Where the symbols take the states:
z927: α>z62, ψ>z169, η>z189, χ>z845, ρ>z439
z612: α>z158, ψ>z96, η>z77, χ>z94, ρ>z792
z439: α>z10, ψ>z927, η>z157, χ>z827, ρ>z758
z556: α>-, ψ>z10, η>z317, χ>z758, ρ>z479
z366: α>z109, ψ>z278, η>z69, χ>z855, ρ>z564
z484: α>z564, ψ>z855, η>z175, χ>z41, ρ>z239
z94: α>z612, ψ>z175, η>z239, χ>z934, ρ>z872
z77: α>z426, ψ>z564, η>z612, χ>z239, ρ>z664
z32: α>z69, ψ>z922, η>z855, χ>z299, ρ>z175
z922: α>z827, ψ>z671, η>z546, χ>z208, ρ>z32
z189: α>z104, ψ>z256, η>z927, χ>z311, ρ>z157
z644: α>z855, ψ>z145, η>z299, χ>-, ρ>z41
z664: α>z256, ψ>z77, η>z792, χ>z531, ρ>z311
z564: α>z150, ψ>z366, η>z96, χ>z484, ρ>z77
z545: α>-, ψ>z463, η>z780, χ>z256, ρ>z104
z463: α>-, ψ>z72, η>z857, χ>z426, ρ>z545
z76: α>-, ψ>z104, η>z10, χ>z157, ρ>z317
z169: α>z780, ψ>z158, η>z256, χ>z792, ρ>z927
z604: α>z175, ψ>z299, η>z41, χ>-, ρ>z934
z516: α>z311, ψ>z531, η>z671, χ>z291, ρ>z546
z872: α>z792, ψ>z94, η>z531, χ>z33, ρ>z671
z158: α>z857, ψ>z797, η>z426, χ>z612, ρ>z169
z239: α>z77, ψ>z484, η>z94, χ>z137, ρ>z531
z137: α>z239, ψ>z41, η>z934, χ>-, ρ>z42
z33: α>z872, ψ>z934, η>z42, χ>-, ρ>z474
z62: α>-, ψ>z780, η>z104, χ>z927, ρ>z10
z256: α>z545, ψ>z426, η>z169, χ>z664, ρ>z189
z175: α>z96, ψ>z32, η>z484, χ>z604, ρ>z94
z42: α>z531, ψ>z137, η>z33, χ>-, ρ>z291
z72: α>-, ψ>z317, η>z479, χ>z150, ρ>z463
z792: α>z169, ψ>z612, η>z664, χ>z872, ρ>z845
z278: α>z157, ψ>z311, η>z827, χ>z546, ρ>z366
z109: α>z317, ψ>z157, η>z758, χ>z366, ρ>z150
z426: α>z463, ψ>z150, η>z158, χ>z77, ρ>z256
z157: α>z76, ψ>z189, η>z439, χ>z278, ρ>z109
z317: α>-, ψ>z76, η>z556, χ>z109, ρ>z72
z474: α>z671, ψ>z33, η>z291, χ>-, ρ>z208
z531: α>z664, ψ>z239, η>z872, χ>z42, ρ>z516
z671: α>z845, ψ>z872, η>z516, χ>z474, ρ>z922
z208: α>z922, ψ>z474, η>z145, χ>-, ρ>z299
z479: α>-, ψ>z556, η>z72, χ>z797, ρ>z857
z69: α>z758, ψ>z827, η>z366, χ>z32, ρ>z96
z104: α>-, ψ>z545, η>z62, χ>z189, ρ>z76
z299: α>z32, ψ>z208, η>z644, χ>-, ρ>z604
z855: α>z366, ψ>z546, η>z32, χ>z644, ρ>z484
z797: α>z479, ψ>z758, η>z150, χ>z96, ρ>z158
z291: α>z516, ψ>z42, η>z474, χ>-, ρ>z145
z41: α>z484, ψ>z644, η>z604, χ>-, ρ>z137
z150: α>z72, ψ>z109, η>z797, χ>z564, ρ>z426
z758: α>z556, ψ>z439, η>z109, χ>z69, ρ>z797
z857: α>-, ψ>z479, η>z463, χ>z158, ρ>z780
z845: α>z927, ψ>z792, η>z311, χ>z671, ρ>z827
z827: α>z439, ψ>z845, η>z278, χ>z922, ρ>z69
z311: α>z189, ψ>z664, η>z845, χ>z516, ρ>z278
z96: α>z797, ψ>z69, η>z564, χ>z175, ρ>z612
z145: α>z546, ψ>z291, η>z208, χ>-, ρ>z644
z780: α>-, ψ>z857, η>z545, χ>z169, ρ>z62
z546: α>z278, ψ>z516, η>z922, χ>z145, ρ>z855
z10: α>-, ψ>z62, η>z76, χ>z439, ρ>z556
z934: α>z94, ψ>z604, η>z137, χ>-, ρ>z33

The rows follow the links: the fewer symbols apart two states are, the more alike their rows tend to be.

Each row is also shifted at random along 4 hidden directions that mean nothing.

Some states, each with a row of numbers:
z10: [ 224  156  -81  -32   48   98   56  -10  118  -93  112   51  129  -20   51   -3   -6  -68  -14   75 -139   44   16   15   48  -66    9  192  -87   -3  -52  142   -5]
z758: [ -68  -11   46   85 -112  -35   63   43   20   67   13   14   71  -69  -22  -51   54  -36  -22  -54   31  -18  -26  -24  -79   48  -55   40  -23  -16   64  109   64]
z845: [ -14  -32   86   34  -56   -6  -31  -37  -65  112   59  -49  -11 -103   16  -70   68  -35  -49  -20 -146  -13   26 -186   74  -81   52   31  103    5   53   19  127]
z41: [-154  -21  -12  -10   57   -1  -19    8   -9  -60  -83  -26  -38   50  -18   40  -10   39   28  -30   42  -42   13  122   60   78   46  -90    6   76  -96  -46 -137]
z479: [  55   99   -9   -8  -15  -44  129    0  -72  -22  -34 -100   65   87 -104    7   -3  -32 -126  -48   33   51   -6   71   80    6    1   17  -35   20  -74  120   -5]
z256: [ -39  -44  -42  -45  -50  -35  -62  -19  -20   39   58   53  -37   56   70  -19   -9  118  -11   23   -2   96  -17  -44 -106  -27  -20  -81  -10  -19   10  -56   49]
z109: [ -22  -85  -59   36  -59  -48   33   50   -1  -66   38    1   32   85 -171   52 -116  107   36  -92   73  -99  -21   91   -2  156 -122   24  -96   44  -44  -44  -53]
z150: [  26  -79  -38   40    3  -61   80   34  -42 -101 -111   17   31  140  -75   83  -88  119  -30  -88   99   35  -30  226   61  105  -49  -68  -39   45 -105  -86 -135]
z175: [   3  138   42  -16   37   68   89    1   53  -20 -104  -17   50  -46   54  -25   -8  -63  -47  108  -30  -18  -29   29   98   41  106   13   64  -25  -36  101    5]
z484: [ -91   25   14   19   72   28   58   -4   41  -88 -134   24    1   74   76   54  -59   40   11   63   -3  -20  -94   88   15   40    1  -63   91    5   18  -74  -15]
z556: [  65  -57   73   77  -81  -81  146   47  -53   47  -44  -72   20    8 -150   42   43  -60  -17  -95  133  -31  -59   55  -46   29 -171   32  -13   -9  138   10   10]
z77: [  74 -112   10  -15  113   -2  -44   20  -52  -18  -79   30  -76   41   31   71  -72   35   -6  -30   92  -17    2   36  -96   59   -5  -68   23  -93   37 -154   97]
z62: [ -82   36   61   21  -54  -38   50 -100 -134   68   38  -90   62   70  -44  -16  143    1  -84  -23  -78  152   16  -66   14 -224  -36   23   11  104  -14  133  -32]
z792: [ 378   -6   -2  -86  -77  -30  -47  121   29   13   57  -45  -45  -12  -77   41  -57  -16  -30   10   26 -117   33   32   56   88   58    4  -36   -1 -128  -26  -19]
z96: [  39  -13   98  109    7   38  104   43   -2   51  -86  -18   60  -51   48  -48   20  -48  -91  -40  -36  -50  -57    8    1   42   84   11  108  -37    6   20  119]
z208: [  78  167  -84  -51    4   85 -105   23   93  -16  162   20    5 -117    8  -71  -38  -76   35   27 -158 -147  164 -123  183  186  118  152  -58  -55  -42   69   78]
z474: [ 238   98  -90  -49  -32   99  -43   85  222  -31  107  130  -13 -148  128  -98  -47  -24  102  200 -172   -5   40  -19  132   77  196   81   72  -73 -124    8   32]
z137: [  43   52  -95  -96  101   23 -139    9   14  -60    8  -10  -65    3    2   -4  -88   38   45   -2   24  -40   94   30  111  146  102  -45  -48  -56 -121  -25   17]
z604: [  64  -97   46   41  -61  -45   56  100  -13   34 -145  -40  -66  -54 -103   -6    0  -69   15  -98  182 -105    3  152   79  145   37  -21  145  -27   41  -54  -95]
z934: [-146  126   -1  -88   43   13 -120  -45 -127   78   40 -124   -3  -69  -30  -83   44  -87  -76  -41  -25  -24  164 -107   94   38  138  -43  -69   17  -73  106   46]
z516: [ 138  -52  -60  -13    8  -32    7   17   78  -88  -39   34 -103   65  -28   64  -54   37  116   95  -30    4  -25   41  129   13  -28   29   62   20  -23 -154  -65]
z664: [  -6 -118   57  -16  -20  -49 -117   11  -41   31   -8   25 -105   47   53   60   -2   82   -6   15   67  -22  -36  -72 -117  -54  -25  -87   37   14   12 -140   54]
z278: [ -21 -114   46   86   69   -5  -61  -33   -5  -35   -2   35   -4  -19  -24   80    7   24  101  -80    6  -27  -17    2  -55  -44  -80   49   13   11   90 -138  -12]
z104: [   9   21  -61    9   16  -44   11  -73   11  -49   58   20   24   98    3   -8   13   99  -16   41 -129  134  -20  -58   11  -96  -57   18  -11   27    1  -41   29]
z922: [  26  -16   34   -9   20   21   25   -6  -23   38  -32  -90  -19  -33 -136   34   50 -112  100  -94   64  -89    5   52   67  -67  -49   59  -17   40   78   52 -158]

Complete each set of four: the symbols that take the first to the second take the third to the fourth, perhaps in another order.
Answer with the state's name.
[-118   37  -30  -17    4   27  -62    7   55  -53   34   -1  -16   -1   10   19  -42   47   88   35  -39  -98   16   26   63  122   36    3  -83   52  -41  -29  -35]
to [-239   33   81   59  -36   86    6  -33   34   90  -34  -21   34 -127   89  -80   95  -94   60   16  -23  -44  -30   20  -65  -35   71  -31   21   46   33  154  -54]
as [  19  -78  -97   -6  -56  -70   -7  -22  -50  -57   93   29  -29   80  -76   12    6  108   35  -40  -92   52   69  -12   49  -31  -50   -4   -5   81  -72  -81  -32]
to z927

[ -31    7  -23   35   46  -52   96  -13  -46  -73  -31   -6   33  139  -50   49  -58  107  -71  -59   40   59  -51   48   29   40  -91   -4  -25   17    5  -45   42]
to [ -99  -93  -36  -71  -79  -66  -98  -43 -125   22   50  -50  -39  103  -57   48   44  121  -19  -56   52   79   66  -22  -73  -67  -46 -121  -83   86  -86   -1  -35]
as [ -38 -108   32   60  -32  -63   59   10  -51   65   -8   44   64  -91  -58  -19  116  -80   68 -155   37   43   17   18  -82  -91  -84   61   -4   -4   79   85  -54]
to z96

[ 151   95  -23    8  -48   -5  109   39   37   17   70   -7   80   12  -62   11  -31  -20  -56    7  -29  -39  -16  -36    8   51  -57  100  -68  -35   28   55  105]
to [ -69  -25   59   60  -62  -48   53  -58 -101  133   14  -70   12   24  -83  -36  160  -45  -37  -78  -26  120  -28 -102  -13 -167  -94   -9   62   28  120   31   55]
as [ -96   67    6   21   -6  -48   54    7 -103   38   11  -61   95   -1  -40 -108   52   -5 -173  -98  -64    5   66  -45  106   74   50   16  -21   22  -96  163   93]
to z439

[-144 -105   72   54   86  -12  -65  -85  -81  -50  -68  -19   -2   49  -63   99   18   18   90 -137  -21  -23   -6   27 -101 -149  -95   10  -33   95   53  -44 -180]
to [ -73  161  -59  -64    6  -28  -34  -75  -70  -80  169 -104   89  146 -109   58  -77   90  -62   -9  -99  -61   19  -86   97   83  -53   63 -221   46  -74   21  115]
as [  -1  -65   21   76   11   20    8   42   93  -46   -1   74    1  -28   50   65 -120   42   40   12  -58  -83  -74   18 -114   98  -62   34   24  -38   71 -110   79]
to z72

[  18  127  -97  -21   65   37   77  -46   39 -133    4   38   86  128   67    5  -65  107 -103   73 -125   69  -43   40   36   10   22   23  -65   15 -120   41   63]
to [-101    6 -100  -23    0  -21  -49  -59  -21  -61  133   40    3   36   48  -37   36  103   -4   28 -167  109   30  -79   40  -82   -3  -13  -37   52  -87  -19   -3]
as [  17   76   63   30   37   80  -27  -51  -18   10   33  -30   95  -76   37  -20   39  -59   -1  -58 -160  -29   48  -35    8 -137   72   78  -47   84  -64  122  -89]
to z94

[ -89   54  -22   20   68   26  -13  -84   28  -75   72   64   67   42   37    4  -37   34   15   26 -126  100   -4  -46  -76 -125  -49   91 -100   -1   30    1   18]
to [ 107   -2  -18   29   23   21   80   28   39  -22   37   39   73  -18  -23   24   30  -89   22   -5  -44   64  -18   40  -21 -109  -48  109  -33  -17   55   75  -47]
as [ 191  -50  -39   24 -101  -36   73   76   78   14   97   71   -2  -79    6  -81   58  -31    6   18  -63   54   30  -17   42  -23   -9   66   97  -58   10  -14   20]
to z189

[-102   47  -70  -46   -2    3 -108  -40   42   -6   90   62  -49  -16   63  -70   29   59   85   56 -142   -6   67 -113   88   30   67  -15   50    8  -37  -78   54]
to [  22  -31   26  -64  -68   10  -42   32   -1   68  -39  -60  -69  -31   -2    8   72  -39   45   18   86  -17   30   89   15  -27   59  -97   20   61 -126   45 -173]
as [  52  -44  -92  -42   93   36  -17   37   84 -122  -61  122   43   76  140   38  -56   35   10   39   30  127   -2  147  -80  -30   37  -61  -33  -25 -147   -6  -67]
to z797

[ -67  -38  -17  -18  -17  -80  -21  -88 -151  -26    1 -103 -114  116 -190   92    8   49  101  -49   42  -11   53   27  147  -60 -100  -45  -10  127    3 -123 -147]
to [ 138   26  -46  -78  -72   28  -63   76   81   51   33   11  -41  -65   49  -29   27  -40   57   88    5  -26   66   13   28   59   88  -35   27  -17  -91   42  -30]
as [  91  -35  -13  -59   19  -52    9   59 -102  -17  -78  -89   30   67 -123    4   45  -38  -63 -127  133   53   88  177    5  -22   13  -59  -77   55 -137  131 -171]
to z564

[-193  -18  139   30  -74  -11  -76 -119 -174  198   13 -162  -17  -35   40  -62  157  -27 -115  -50  -14   40   28 -216 -128 -170   35 -102   -4   75   36   96   75]
to [ 214    5  -32  -88 -108 -120  -11   32 -108  118  146 -118  -22   68 -182   -4  -25  -11  -73  -82  104  -41   54 -138   58  110  -83   20  -44  -79   46  -31  157]
as [ 206   80  -12 -112  -44   14  -25   37   59   48   24  -37  -49  -36   -3  -11   -2  -57    7  136   27  -26   30   -5   76  -19   73  -21   25  -44  -70   59  -37]
to z169

[ -85   49   45   65   29   61  -12  -32   78  -74   22   42   47   -3   77   41  -57   63   18   15 -104  -79  -69   -7 -113   37   49   17  -75   42  -49  -39   31]
to [ -96  -76  -51   22   17  -65  -51  -13  -50  -30   48   17   -2   47  -74   45    3   44   75  -85  -14   24   41   19   -1  -39 -102   41  -67   28   16  -25  -41]
as [ -24   51   53  -51   60   54    1    0  -40   76 -105  -50  -10  -62   64  -29   99  -75  -53   24  117   47  -10    1  -23  -42   51  -51   49  -80   80   84   18]
to z96

[-123  -38  -18   82  -43  -22   33    4   47    0   23   67   36   -4   29  -22  -51   92    9  -27   12  -30  -46  -17 -104  104  -78   28  -34  -14   42  -49   95]
to [  53 -110  -13   31  -86  -67   58   45  -31   47   27    9   27  -36  -63  -50  106   -3   11  -69   -7   84   26   13   36  -69  -32    7   81   41    3   29  -77]
as [ 115  -12  -93   -4   69   71  -60   53  206 -142   16  124   -2  -47   66   32  -87    7  185  104  -94  -84  -19  105   48   45   40   73  -28    6  -92  -43 -134]
to z33

[  14  151    1 -117  -39   95  -64  -37   18   67    4  -59   15   21   71   -9   89  -65  -25  142  -66   17   12  -18   29 -165  117  -31  -58   84 -177  187 -134]
to [-133  -25  -17  -86  -42  -66 -135  -22 -124   71   83  -69 -171   24  -61   -9  -42   71   32  -14   72  -60   68 -114   49   80  -33  -98  -38   -2   22  -76   35]
as [  -8   -4  -33  -49  135   90  -20  -41   61 -110 -177   19  -48   84  115  102  -37   15   13   85   89   68  -38  182  -24  -61   20  -92  -17   28  -82  -40 -159]
to z934

[ -37  -60  -21    3   15    6   13   26  -92   42  -42  -10   40  -40   27  -69   84  -55 -122  -59  104   98   -3   15  -96  -59   18  -47    6  -67   29  132   31]
to [ -35 -149  -56  -37  -75 -108  -53  -16  -91   54   38  -12  -62   82  -42    4    3  114  -15  -53  114   40   49  -10  -55    1  -79  -75  -70    6  -32  -69   -8]
as [  -5  -66   12   81   92   59   53    6   71 -117 -157   33   28   85   83   85  -65   72   -9    7  -28    9  -79  165  -41    1   15  -62   38   86 -117  -93 -108]
to z612

[ 135   48  -54   13  -19  -29  100   75   12  -16    7   10   93    2  -36  -66  -61   14 -107  -51  -41  -29   72   68   89  127   75   27  -10  -32  -98  104   75]
to [  68   46  -57  -79 -114  -17  -39   24  -20   81   83  -34   47  -37    5  -64   59  -19  -61   25  -19   58   69  -55   12   -3   58  -31  -78   25 -118  140   26]
as [-202    4   96   54  -30  -11   -5  -23   -8   51   26  -13  -47    2  -10   25  -27   32   45   37   63 -101  -70 -102  -65  109  -85    4   32 -100  253 -130  175]
to z239

[-236   27   56  -10   62   17 -116 -162 -121  -33   -5 -124   13  109   12   44   49   78   -6  -19 -201   64   22 -103   34 -220   38  -56  -86  226 -155   -8 -138]
to [ 125  -49  -43   37   62   12  -31   35   63 -114   56   64   -7    8  -28   71  -98   16   99  -58  -69  -80   35   10   14    2  -64   71  -48   16   -3 -111  -16]
as [ 124   67  -76  -95   98  -14  -12   -3  -29  -81    9   14   29  120    7   33 -104   62  -88   19   28   51   18   15   15   47  -16   11 -104  -60  -61    3   75]
to z545

[-129 -103  -55   51   25  -59  -44  -29  -43  -30   71   60    6    3  -57    8    5   42   73  -84  -22   45    9  -28  -71  -43 -105   53  -35   26   81  -51    9]
to [-118   11   23  -17 -102   27   -9  -38  -65   80   31  -11   55  -21   76  -90  150   -2 -113   10  -42  160   25  -96 -130 -153   41  -86  -53   71  -71  178  -45]
as [-137  -15  -25   45   86   32  -43  -90   20  -50  -14   16  -48   -4   23   69   16  -33  126   42  -17    4  -47  -27    8 -106  -62   39  -15   26  142  -51  -57]
to z872

[-120  -84   59   71  -34  -38   48   37  -79   95 -150  -69  -28  -49  -45  -14   71  -75   -9  -88  161  -59   11  112   12   56   -3  -93   84    5   52   22  -82]
to [ 105   62  -34  -93   49   30  -55   41   22  -47  -67  -51   -5  -27  -17    1  -14  -51   -6   16   57  -13   94  119  125   78  115  -38  -19   31 -176  118 -173]
as [ 301  -51    0  -22   43   12  135  106   34  -42 -130   63   36   42   17   29    8  -33  -30    4  148  117  -55  164  -93  -71  -22  -10   58  -75  -13   13 -106]
to z780

[  53  -28   46   34  -72   12   40  125  117   53    2   90   -8 -149   37  -61  -37  -80  105   22   81 -148  -12   21   -8  168   25   34   87 -106  121  -18   65]
to [  39 -125   50   62  -38   -5   67  121   70   81  -80   71  -35 -139   36  -71   13  -67   27   21  150  -94  -13   47    9  158    8  -24  205 -136  165  -45   73]
as [ -57   33  126   74  -40   55   28   -3   11   66  -38  -34  116  -47    6   19   45  -59  -39  -47  -63  -85  -52   17  -90  -33   27   23  -27   79   -6   88  -28]
to z96

